Below is a small trained network, with its code and all its weights. Each question gives an input and a class and asks what happens when units are switched off, that is, made to give their printed mean instead of their output.

import numpy as np


def w(rows, s, z=0):
    codes = np.array(rows[::2]) - 128.0
    scale = np.full(codes.shape[1], s)
    scale[-1] = z or s
    return codes * scale


def f(y):
    return np.maximum(y, 0)


def log_softmax(a):
    a = a - a.max(-1, keepdims=True)
    return a - np.log(np.exp(a).sum(-1, keepdims=True))


def net(x, mask):
    res = np.array(x, float).reshape(1, 7) / 4 @ E
    y = f(res @ A[0][:, :-1].T + A[0][:, -1])
    res = res + np.where(mask, y, B[0][:, -1]) @ B[0][:, :-1]
    return log_softmax(res[-1] @ U[:, :-1].T + U[:, -1])


A, B = {}, {}
E = w([
[155,25,242,106],'x0',
[116,111,178,116],'x1',
[223,120,98,240],'x2',
[123,3,76,159],'x3',
[97,136,63,26],'x4',
[12,99,141,212],'x5',
[20,162,239,200],'x6',
],0.0059)
A[0] = w([
[51,69,42,210,123],'n0',
[105,177,99,195,125],'n1',
[218,172,151,154,134],'n2',
[151,154,109,207,89],'n3',
[238,172,164,22,66],'n4',
[118,71,190,128,190],'n5',
[178,67,10,150,122],'n6',
[2,217,70,227,72],'n7',
[113,102,127,130,51],'n8',
[113,200,69,3,60],'n9',
[130,75,45,40,96],'n10',
[121,184,92,222,146],'n11',
[125,157,180,95,250],'n12',
[114,155,171,81,253],'n13',
[215,48,166,141,138],'n14',
[181,88,223,128,200],'n15',
[68,37,72,142,190],'n16',
[130,144,173,133,169],'n17',
],0.0091,0.0041)
B[0] = w([
[184,96,222,150,236],'n0',
[110,128,172,169,191],'n1',
[142,165,107,155,204],'n2',
[165,141,173,151,181],'n3',
[93,171,34,142,232],'n4',
[81,100,140,127,211],'n5',
[230,121,120,118,251],'n6',
[156,128,253,118,255],'n7',
[133,122,110,156,133],'n8',
[100,200,114,37,230],'n9',
[146,96,90,39,225],'n10',
[146,158,174,155,215],'n11',
[62,135,116,146,219],'n12',
[52,130,127,154,223],'n13',
[101,97,116,206,224],'n14',
[91,111,88,182,231],'n15',
[164,59,173,152,233],'n16',
[97,124,110,131,176],'n17',
],0.02,0.0065)
U = w([
[123,150,40,235,3],'0',
[105,32,120,163,122],'1',
[245,48,71,57,61],'2',
[117,207,255,159,234],'3',
[31,155,188,157,240],'4',
[67,236,115,61,45],'5',
[231,223,151,213,97],'6',
[66,81,119,204,78],'7',
],0.0074,0.0022)

Each question gives the input, the list of numbers given to net, and the class t.
The units are the neurons (one row each of A and B). Each row of codes is followed by its name. A weight is (code - 128) times the scale printed after its matrix; where a second scale follows, it is the last column's (A, B and U).
mask holds one flag per neuron, in row order. A switched-off neuron (its flag False) gives its mean, the last column of its row in B, instead of its output. The means were averaged over made-up inputs and are rounded, as every weight is.
A unit's drop is (log p(t) with every unit on - log p(t) with that unit switched off) / (log p(t) with every unit on - log p(t) with every unit switched off).
The circuit of an input: a set's keep is (log p(t) with only the set's units on - log p(t) with every unit switched off) / (log p(t) with every unit on - log p(t) with every unit switched off). Starting from the 12 units with the biggest drops (on a tie, the unit counted first), units are removed one at a time, each time the one whose removal leaves the highest keep (on an exact tie, the one counted first), for as long as the keep stays at least 0.8.
circuit, biggest first: the units of the circuit, biggest drop first
most important unit: the unit with the biggest drop
top k neurons: the k neurons with the biggest drops, biggest first
drop when u is switched off: that unit's drop, to one decimal
input [-6,3,4,-3,3,-8,-4], class 5: circuit, biggest first -> [n9]
input [8,3,1,-2,0,1,4], class 7: circuit, biggest first -> [n15; n7]
input [8,-2,5,8,-3,-5,1], class 0: circuit, biggest first -> [n7; n15]
input [8,-5,-1,5,-2,6,6], class 1: circuit, biggest first -> [n16; n9]
input [1,-7,7,-1,4,0,-3], class 2: circuit, biggest first -> [n6; n7]
input [-4,-3,-4,6,6,0,4], class 3: circuit, biggest first -> [n7; n0]
input [7,-8,-2,-7,0,-4,-1], class 0: circuit, biggest first -> [n4; n7]
input [4,2,-2,0,7,1,-3], class 5: top 3 neurons -> [n9; n6; n0]
input [7,1,-2,3,5,0,-6], class 2: top 2 neurons -> [n10; n6]
input [-6,-4,3,-3,6,-3,-6], class 5: top 4 neurons -> [n9; n4; n16; n0]
input [6,-4,4,-1,8,-7,-3], class 0: top 3 neurons -> [n4; n14; n7]
input [-8,-7,7,-7,2,-7,-7], class 5: top 2 neurons -> [n9; n4]
input [-7,7,6,-2,8,6,-7], class 2: circuit, biggest first -> [n10; n6]
input [-7,8,7,8,6,4,4], class 3: circuit, biggest first -> [n7]
input [8,6,-6,-1,0,-6,7], class 7: circuit, biggest first -> [n15; n7]
input [4,-5,6,5,-8,-3,5], class 0: top 2 neurons -> [n7; n15]
input [2,7,-8,2,-6,0,0], class 7: circuit, biggest first -> [n7; n15]
input [3,-5,6,7,-3,-7,5], class 0: top 3 neurons -> [n7; n14; n15]
input [-3,-1,6,0,6,4,1], class 3: top 2 neurons -> [n7; n4]
input [6,3,5,-4,6,-8,5], class 0: most important unit -> n4
input [3,6,0,7,-1,0,-6], class 2: drop when n12 is switched off -> 0.1
input [7,0,7,7,5,5,-8], class 2: drop when n6 is switched off -> 0.6
